Below are the code and all the weights of a small trained network. Each question names an input and a target symbol and asks about switching units off, where a switched-off unit gives its printed mean instead of its output.

import numpy as np


def w(rows, s, z=0):
    codes = np.array(rows[::2]) - 128.0
    scale = np.full(codes.shape[1], s)
    scale[-1] = z or s
    return codes * scale


def norm(h):
    return h / np.sqrt((h * h).mean(-1, keepdims=True) + 1e-5)


def f(y):
    return y / 2 * (1 + np.tanh(0.7978845608 * (y + 0.044715 * y**3)))


def softmax(a):
    e = np.exp(a - a.max(-1, keepdims=True))
    return e / e.sum(-1, keepdims=True)


def log_softmax(a):
    a = a - a.max(-1, keepdims=True)
    return a - np.log(np.exp(a).sum(-1, keepdims=True))


def net(x, mask):
    ids = ['αβεθλμξστφω'.index(c) for c in x.split()]
    T = len(ids)
    res = E[ids] + P[:T]
    u = 0
    for l in range(3):
        q, k, v = (norm(res) @ M[l].T for M in (Q, K, V))
        z = softmax(np.where(np.tri(T) > 0, q @ k.T / 3**0.5, -1e9)) @ v
        res = res + np.where(mask[u], z, O[l][:, -1]) @ O[l][:, :-1]
        u += 1
        y = f(norm(res) @ A[l][:, :-1].T + A[l][:, -1])
        res = res + np.where(mask[u : u + 4], y, B[l][:, -1]) @ B[l][:, :-1]
        u += 4
    return log_softmax(norm(res)[-1] @ U[:, :-1].T + U[:, -1])


Q, K, V, O, A, B = {}, {}, {}, {}, {}, {}
E = w([
[132,52,41,155],'α',
[2,227,150,232],'β',
[132,74,49,147],'ε',
[47,143,85,204],'θ',
[135,178,18,198],'λ',
[228,163,138,176],'μ',
[62,126,107,78],'ξ',
[101,227,102,136],'σ',
[184,180,110,34],'τ',
[14,215,12,91],'φ',
[232,150,6,113],'ω',
],0.007)
P = w([
[113,3,164,132],'0',
[124,35,167,121],'1',
[130,55,164,115],'2',
[131,77,167,110],'3',
[131,85,169,113],'4',
[133,111,173,109],'5',
[130,106,177,115],'6',
[132,109,168,111],'7',
[131,122,172,111],'8',
[129,115,168,115],'9',
[119,108,170,118],'10',
],0.0033)
Q[0] = w([
[186,71,254,45],'L0H1',
[145,168,159,60],'L0H1',
[93,110,25,226],'L0H1',
],0.0065)
K[0] = w([
[62,1,175,150],'L0H1',
[61,110,157,143],'L0H1',
[140,232,98,179],'L0H1',
],0.006)
V[0] = w([
[132,66,134,235],'L0H1',
[104,124,254,81],'L0H1',
[244,213,229,34],'L0H1',
],0.0039)
O[0] = w([
[119,60,139,60,158],'L0H1',
[59,2,183,87,3],'L0H1',
[248,196,190,82,15],'L0H1',
],0.0038,0.0034)
A[0] = w([
[133,87,83,125,82],'L0N1',
[175,130,131,2,129],'L0N2',
[119,97,53,149,103],'L0N3',
[30,90,215,104,250],'L0N4',
],0.0059,0.0014)
B[0] = w([
[111,203,55,162,158],'L0N1',
[66,135,227,104,125],'L0N2',
[134,254,209,135,249],'L0N3',
[221,100,54,86,158],'L0N4',
],0.0079,0.0021)
Q[1] = w([
[197,3,224,226],'L1H1',
[116,139,95,234],'L1H1',
[82,240,94,223],'L1H1',
],0.0049)
K[1] = w([
[208,30,80,229],'L1H1',
[234,146,85,47],'L1H1',
[177,252,208,55],'L1H1',
],0.0037)
V[1] = w([
[173,77,134,253],'L1H1',
[123,144,86,148],'L1H1',
[138,110,90,94],'L1H1',
],0.0066)
O[1] = w([
[211,113,178,188,159],'L1H1',
[165,66,128,132,252],'L1H1',
[153,3,89,77,115],'L1H1',
],0.0044,0.0028)
A[1] = w([
[212,109,140,181,21],'L1N1',
[84,43,254,82,2],'L1N2',
[204,72,242,235,117],'L1N3',
[165,96,136,43,46],'L1N4',
],0.0067,0.0017)
B[1] = w([
[8,175,212,187,197],'L1N1',
[26,214,245,103,113],'L1N2',
[255,66,154,240,253],'L1N3',
[245,146,21,121,80],'L1N4',
],0.0038,0.0014)
Q[2] = w([
[92,110,74,190],'L2H1',
[152,58,106,3],'L2H1',
[119,91,136,124],'L2H1',
],0.012)
K[2] = w([
[47,139,136,56],'L2H1',
[242,69,2,165],'L2H1',
[114,57,135,246],'L2H1',
],0.0071)
V[2] = w([
[49,55,120,253],'L2H1',
[102,53,224,55],'L2H1',
[113,192,75,118],'L2H1',
],0.0041)
O[2] = w([
[155,144,151,137,155],'L2H1',
[89,22,118,253,3],'L2H1',
[93,56,199,96,199],'L2H1',
],0.0054,0.0041)
A[2] = w([
[146,171,150,39,146],'L2N1',
[109,96,151,158,35],'L2N2',
[196,129,254,84,191],'L2N3',
[152,94,148,114,1],'L2N4',
],0.0079,0.0033)
B[2] = w([
[100,28,166,173,253],'L2N1',
[175,169,54,217,92],'L2N2',
[40,110,149,249,197],'L2N3',
[101,254,2,181,87],'L2N4',
],0.0055,0.0035)
U = w([
[136,108,80,144,40],'α',
[159,116,189,211,160],'β',
[148,252,127,110,176],'ε',
[95,69,66,161,53],'θ',
[116,136,80,150,42],'λ',
[166,92,113,168,81],'μ',
[165,106,76,96,95],'ξ',
[46,144,81,40,79],'σ',
[52,61,191,110,178],'τ',
[120,77,73,54,252],'φ',
[185,125,141,74,55],'ω',
],0.012,0.0043)

Each question gives the input, a string of symbols that net reads in full, and the target symbol t.
The units are the heads (3 rows each of Q, K, V and O) and the neurons (one row each of A and B). Each row of codes is followed by its name. A weight is (code - 128) times the scale printed after its matrix; where a second scale follows, it is the last column's (O, A, B and U).
mask holds one flag per unit, layer by layer, with each layer's heads first. A switched-off unit (its flag False) gives its mean, the last column of its rows in O or B, instead of its output. The means were averaged over made-up inputs and are rounded, as every weight is.
A unit's drop is (log p(t) with every unit on - log p(t) with that unit switched off) / (log p(t) with every unit on - log p(t) with every unit switched off).
most important unit: the unit with the biggest drop
top k neurons: the k neurons with the biggest drops, biggest first
k most important neurons of layer l: the k neurons of layer l with the biggest drops, biggest first
input θ α μ λ α ξ ω φ φ β, target σ: most important unit => L0N4
input ξ λ ω ε φ β μ λ μ ω, target β: top 2 neurons => L2N1, L0N2
input λ μ β θ λ ξ φ θ α, target σ: 2 most important neurons of layer 0 => L0N1, L0N4
input ε λ α, target ε: top 2 neurons => L0N3, L0N1
input α ε β σ ω, target τ: top 3 neurons => L0N2, L2N1, L0N4
input β ξ β, target φ: top 2 neurons => L0N4, L2N3
input α λ α φ ω μ λ θ, target ε: top 4 neurons => L2N1, L2N3, L0N2, L1N2
input μ θ ω β μ τ ξ ε φ φ σ, target σ: top 2 neurons => L0N2, L2N3
input θ α β λ ω ε ε ε, target ε: top 2 neurons => L0N1, L0N3
input β β μ β ε, target β: top 4 neurons => L0N3, L0N4, L1N3, L1N1
input σ α σ α, target τ: 2 most important neurons of layer 0 => L0N3, L0N1
input μ ξ μ λ λ, target ε: top 2 neurons => L0N4, L1N3
input μ φ λ λ β, target ε: top 4 neurons => L2N1, L2N3, L0N4, L0N2
input α ε λ θ μ λ β λ α, target ε: most important unit => L0N1
input τ θ σ, target σ: 3 most important neurons of layer 0 => L0N2, L0N3, L0N4
input φ θ θ σ α β μ θ β ε, target β: 3 most important neurons of layer 0 => L0N3, L0N2, L0N4
input μ μ ε σ β μ μ ε α, target β: 2 most important neurons of layer 0 => L0N3, L0N4
input θ μ ξ ξ α, target φ: 3 most important neurons of layer 0 => L0N1, L0N4, L0N3
input τ ε θ, target θ: 2 most important neurons of layer 1 => L1N1, L1N3
input λ θ ε θ β λ β, target ε: 3 most important neurons of layer 0 => L0N4, L0N3, L0N2
